Below are the code and all the weights of a small trained network. Each question names an input and a target symbol and asks about switching units off, where a switched-off unit gives its printed mean instead of its output.

import numpy as np


def w(rows, s, z=0):
    codes = np.array(rows[::2]) - 128.0
    scale = np.full(codes.shape[1], s)
    scale[-1] = z or s
    return codes * scale


def f(y):
    return np.maximum(y, 0)


def softmax(a):
    e = np.exp(a - a.max(-1, keepdims=True))
    return e / e.sum(-1, keepdims=True)


def log_softmax(a):
    a = a - a.max(-1, keepdims=True)
    return a - np.log(np.exp(a).sum(-1, keepdims=True))


def net(x, mask):
    ids = ['αγηθξω'.index(c) for c in x.split()]
    T = len(ids)
    res = E[ids] + P[:T]
    u = 0
    for l in range(2):
        r = res
        for j in range(2):
            rows = slice(4 * j, 4 * j + 4)
            q, k, v = (r @ M[l][rows].T for M in (Q, K, V))
            z = softmax(np.where(np.tri(T) > 0, q @ k.T / 4**0.5, -1e9)) @ v
            o = O[l][rows]
            res = res + np.where(mask[u + j], z, o[:, -1]) @ o[:, :-1]
        u += 2
        y = f(res @ A[l][:, :-1].T + A[l][:, -1])
        res = res + np.where(mask[u : u + 8], y, B[l][:, -1]) @ B[l][:, :-1]
        u += 8
    return log_softmax(res[-1] @ U[:, :-1].T + U[:, -1])


Q, K, V, O, A, B = {}, {}, {}, {}, {}, {}
E = w([
[128,185,139,205,141,109],'α',
[52,171,199,122,67,107],'γ',
[101,107,93,149,140,230],'η',
[108,165,15,171,211,107],'θ',
[35,156,62,66,212,74],'ξ',
[193,145,132,7,123,127],'ω',
],0.016)
P = w([
[171,19,128,180,148,105],'0',
[112,88,148,159,176,157],'1',
[110,138,160,138,177,180],'2',
[104,175,131,123,146,198],'3',
[104,210,106,101,119,205],'4',
[91,230,83,85,92,213],'5',
[91,253,65,60,59,217],'6',
],0.0073)
Q[0] = w([
[85,254,74,95,118,114],'L0H0',
[130,12,169,170,181,24],'L0H0',
[71,151,183,128,147,194],'L0H0',
[214,8,147,124,6,44],'L0H0',
[192,153,131,178,6,47],'L0H1',
[142,192,91,195,175,21],'L0H1',
[196,59,236,95,118,154],'L0H1',
[174,181,170,121,84,248],'L0H1',
],0.0078)
K[0] = w([
[157,241,103,128,101,191],'L0H0',
[166,10,132,157,105,81],'L0H0',
[116,131,80,87,136,142],'L0H0',
[116,71,107,172,126,99],'L0H0',
[213,136,120,146,115,136],'L0H1',
[102,69,54,179,184,72],'L0H1',
[151,92,146,136,56,166],'L0H1',
[135,195,139,131,123,205],'L0H1',
],0.013)
V[0] = w([
[78,115,173,132,92,203],'L0H0',
[166,125,97,91,208,178],'L0H0',
[253,184,147,24,71,49],'L0H0',
[164,123,126,126,65,219],'L0H0',
[164,93,154,158,118,98],'L0H1',
[186,74,92,138,167,85],'L0H1',
[71,165,72,113,92,72],'L0H1',
[130,172,166,113,51,103],'L0H1',
],0.0067)
O[0] = w([
[121,163,62,94,124,112,139],'L0H0',
[98,167,175,192,104,89,242],'L0H0',
[88,189,192,187,195,184,253],'L0H0',
[142,254,116,118,139,98,156],'L0H0',
[119,164,72,97,69,176,14],'L0H1',
[148,143,134,171,90,141,59],'L0H1',
[128,59,114,151,192,81,190],'L0H1',
[95,106,135,105,157,211,97],'L0H1',
],0.0072,0.0029)
A[0] = w([
[157,56,165,93,152,81,56],'L0N0',
[97,67,85,48,36,154,46],'L0N1',
[154,176,184,242,12,176,179],'L0N2',
[160,155,79,250,105,71,5],'L0N3',
[183,127,62,180,38,213,194],'L0N4',
[53,124,227,67,28,117,80],'L0N5',
[219,162,76,38,105,75,20],'L0N6',
[85,115,255,126,62,108,18],'L0N7',
],0.0068,0.0028)
B[0] = w([
[107,160,142,89,73,154,151],'L0N0',
[129,182,20,165,66,123,170],'L0N1',
[53,43,176,60,151,114,242],'L0N2',
[197,235,105,111,153,180,227],'L0N3',
[25,121,117,83,126,206,186],'L0N4',
[108,144,105,193,54,96,253],'L0N5',
[155,115,255,122,166,87,176],'L0N6',
[218,136,78,170,82,111,196],'L0N7',
],0.0072,0.0035)
Q[1] = w([
[112,63,254,122,171,127],'L1H0',
[171,179,73,167,157,116],'L1H0',
[162,205,187,53,94,188],'L1H0',
[15,147,168,130,129,133],'L1H0',
[161,65,119,84,149,101],'L1H1',
[88,85,83,201,184,197],'L1H1',
[129,135,154,51,89,214],'L1H1',
[180,164,124,52,189,145],'L1H1',
],0.0092)
K[1] = w([
[147,113,228,175,91,183],'L1H0',
[166,128,80,167,153,128],'L1H0',
[105,251,138,149,124,197],'L1H0',
[135,146,154,61,135,124],'L1H0',
[117,116,159,193,144,127],'L1H1',
[179,117,111,109,89,64],'L1H1',
[85,219,136,114,152,101],'L1H1',
[93,161,167,151,100,143],'L1H1',
],0.015)
V[1] = w([
[223,139,115,87,124,189],'L1H0',
[113,161,117,116,208,98],'L1H0',
[140,141,187,154,174,122],'L1H0',
[163,151,144,151,97,91],'L1H0',
[45,73,144,200,145,157],'L1H1',
[95,167,188,85,122,10],'L1H1',
[162,109,162,92,81,168],'L1H1',
[111,185,146,201,36,84],'L1H1',
],0.011)
O[1] = w([
[94,79,198,2,159,82,158],'L1H0',
[197,46,124,141,128,117,254],'L1H0',
[112,51,173,164,116,155,182],'L1H0',
[59,118,136,158,83,96,105],'L1H0',
[14,131,103,171,149,165,117],'L1H1',
[128,167,155,136,123,52,167],'L1H1',
[154,194,142,89,77,185,127],'L1H1',
[95,125,155,189,28,104,142],'L1H1',
],0.0086,0.0057)
A[1] = w([
[67,125,194,235,61,92,98],'L1N0',
[119,232,136,32,94,84,32],'L1N1',
[88,156,217,92,151,154,1],'L1N2',
[134,222,121,202,172,192,188],'L1N3',
[151,1,223,57,87,150,107],'L1N4',
[42,17,128,127,183,201,91],'L1N5',
[118,31,125,17,121,14,118],'L1N6',
[140,54,15,108,16,163,42],'L1N7',
],0.0073,0.005)
B[1] = w([
[154,28,184,144,99,102,208],'L1N0',
[91,121,165,173,105,175,203],'L1N1',
[151,118,39,93,45,63,210],'L1N2',
[69,86,205,97,94,197,221],'L1N3',
[53,231,112,195,170,185,254],'L1N4',
[188,2,125,59,128,118,185],'L1N5',
[159,115,148,192,161,150,212],'L1N6',
[173,236,44,99,152,65,180],'L1N7',
],0.0079,0.0075)
U = w([
[119,38,95,41,99,195,53],'α',
[83,78,153,154,25,71,57],'γ',
[110,207,178,118,160,138,93],'η',
[153,62,119,103,163,1,156],'θ',
[172,69,93,244,173,145,88],'ξ',
[134,66,249,104,149,140,255],'ω',
],0.007,0.0073)

Each question gives the input, a string of symbols that net reads in full, and the target symbol t.
The units are the heads (4 rows each of Q, K, V and O) and the neurons (one row each of A and B). Each row of codes is followed by its name. A weight is (code - 128) times the scale printed after its matrix; where a second scale follows, it is the last column's (O, A, B and U).
mask holds one flag per unit, layer by layer, with each layer's heads first. A switched-off unit (its flag False) gives its mean, the last column of its rows in O or B, instead of its output. The means were averaged over made-up inputs and are rounded, as every weight is.
A unit's drop is (log p(t) with every unit on - log p(t) with that unit switched off) / (log p(t) with every unit on - log p(t) with every unit switched off).
The circuit of an input: a set's keep is (log p(t) with only the set's units on - log p(t) with every unit switched off) / (log p(t) with every unit on - log p(t) with every unit switched off). Starting from the 12 units with the biggest drops (on a tie, the unit counted first), units are removed one at a time, each time the one whose removal leaves the highest keep (on an exact tie, the one counted first), for as long as the keep stays at least 0.8.
circuit, biggest first: the units of the circuit, biggest drop first
most important unit: the unit with the biggest drop
top k neurons: the k neurons with the biggest drops, biggest first
k most important neurons of layer l: the k neurons of layer l with the biggest drops, biggest first
heads that matter: for each layer, one digit per head in row order, 1 if its drop is at least 0.15 and else 0, layers parted by /
input γ ω γ θ γ ω, target γ: heads that matter => 00 / 01
input ξ ω α γ, target γ: most important unit => L0H0
input γ η γ, target η: top 2 neurons => (L1N7; L1N5)
input ω ω ω, target η: circuit, biggest first => (L1N4; L1H0; L1H1)
input α ω θ γ ξ ξ γ, target ξ: circuit, biggest first => (L1H0; L0N7)
input ω γ θ ξ ξ η, target ξ: heads that matter => 11 / 10
input γ θ ξ γ θ ω ξ, target ω: heads that matter => 10 / 01
input θ θ γ γ, target θ: heads that matter => 10 / 01
input η α θ, target θ: top 4 neurons => (L1N4; L0N3; L1N1; L1N7)
input γ θ α γ ω θ ω, target ξ: heads that matter => 10 / 11
input γ θ α, target θ: circuit, biggest first => (L0H0; L0H1; L1N4)
input γ ω η, target α: top 3 neurons => (L1N5; L1N2; L0N4)
input ω θ ω ω θ ω, target ξ: heads that matter => 00 / 11
input ω γ η η, target α: circuit, biggest first => (L0H0; L0N4)
input η η ω η ω, target α: circuit, biggest first => (L1H1)
input γ ω γ, target η: 2 most important neurons of layer 1 => (L1N4; L1N0)
input θ ω η η γ ω, target α: top 2 neurons => (L0N4; L0N7)
input α γ η, target η: top 2 neurons => (L1N7; L0N1)
input η α η α γ ω, target η: circuit, biggest first => (L0H0; L1N4; L1N0; L1H0)
input ω α α γ θ θ, target θ: heads that matter => 10 / 10
input ω η α η θ ξ, target ξ: heads that matter => 11 / 10
input γ η ω α θ γ, target α: top 2 neurons => (L0N5; L0N4)
input ω ξ θ ξ, target ξ: circuit, biggest first => (L1H0; L0H0)
input α γ η γ, target α: heads that matter => 00 / 01
input ξ ω θ, target ω: circuit, biggest first => (L1N3; L0H0)
input ω ξ ω, target θ: circuit, biggest first => (L1H1)
input ω ω α θ ξ ω θ, target ω: top 3 neurons => (L1N3; L0N3; L1N4)
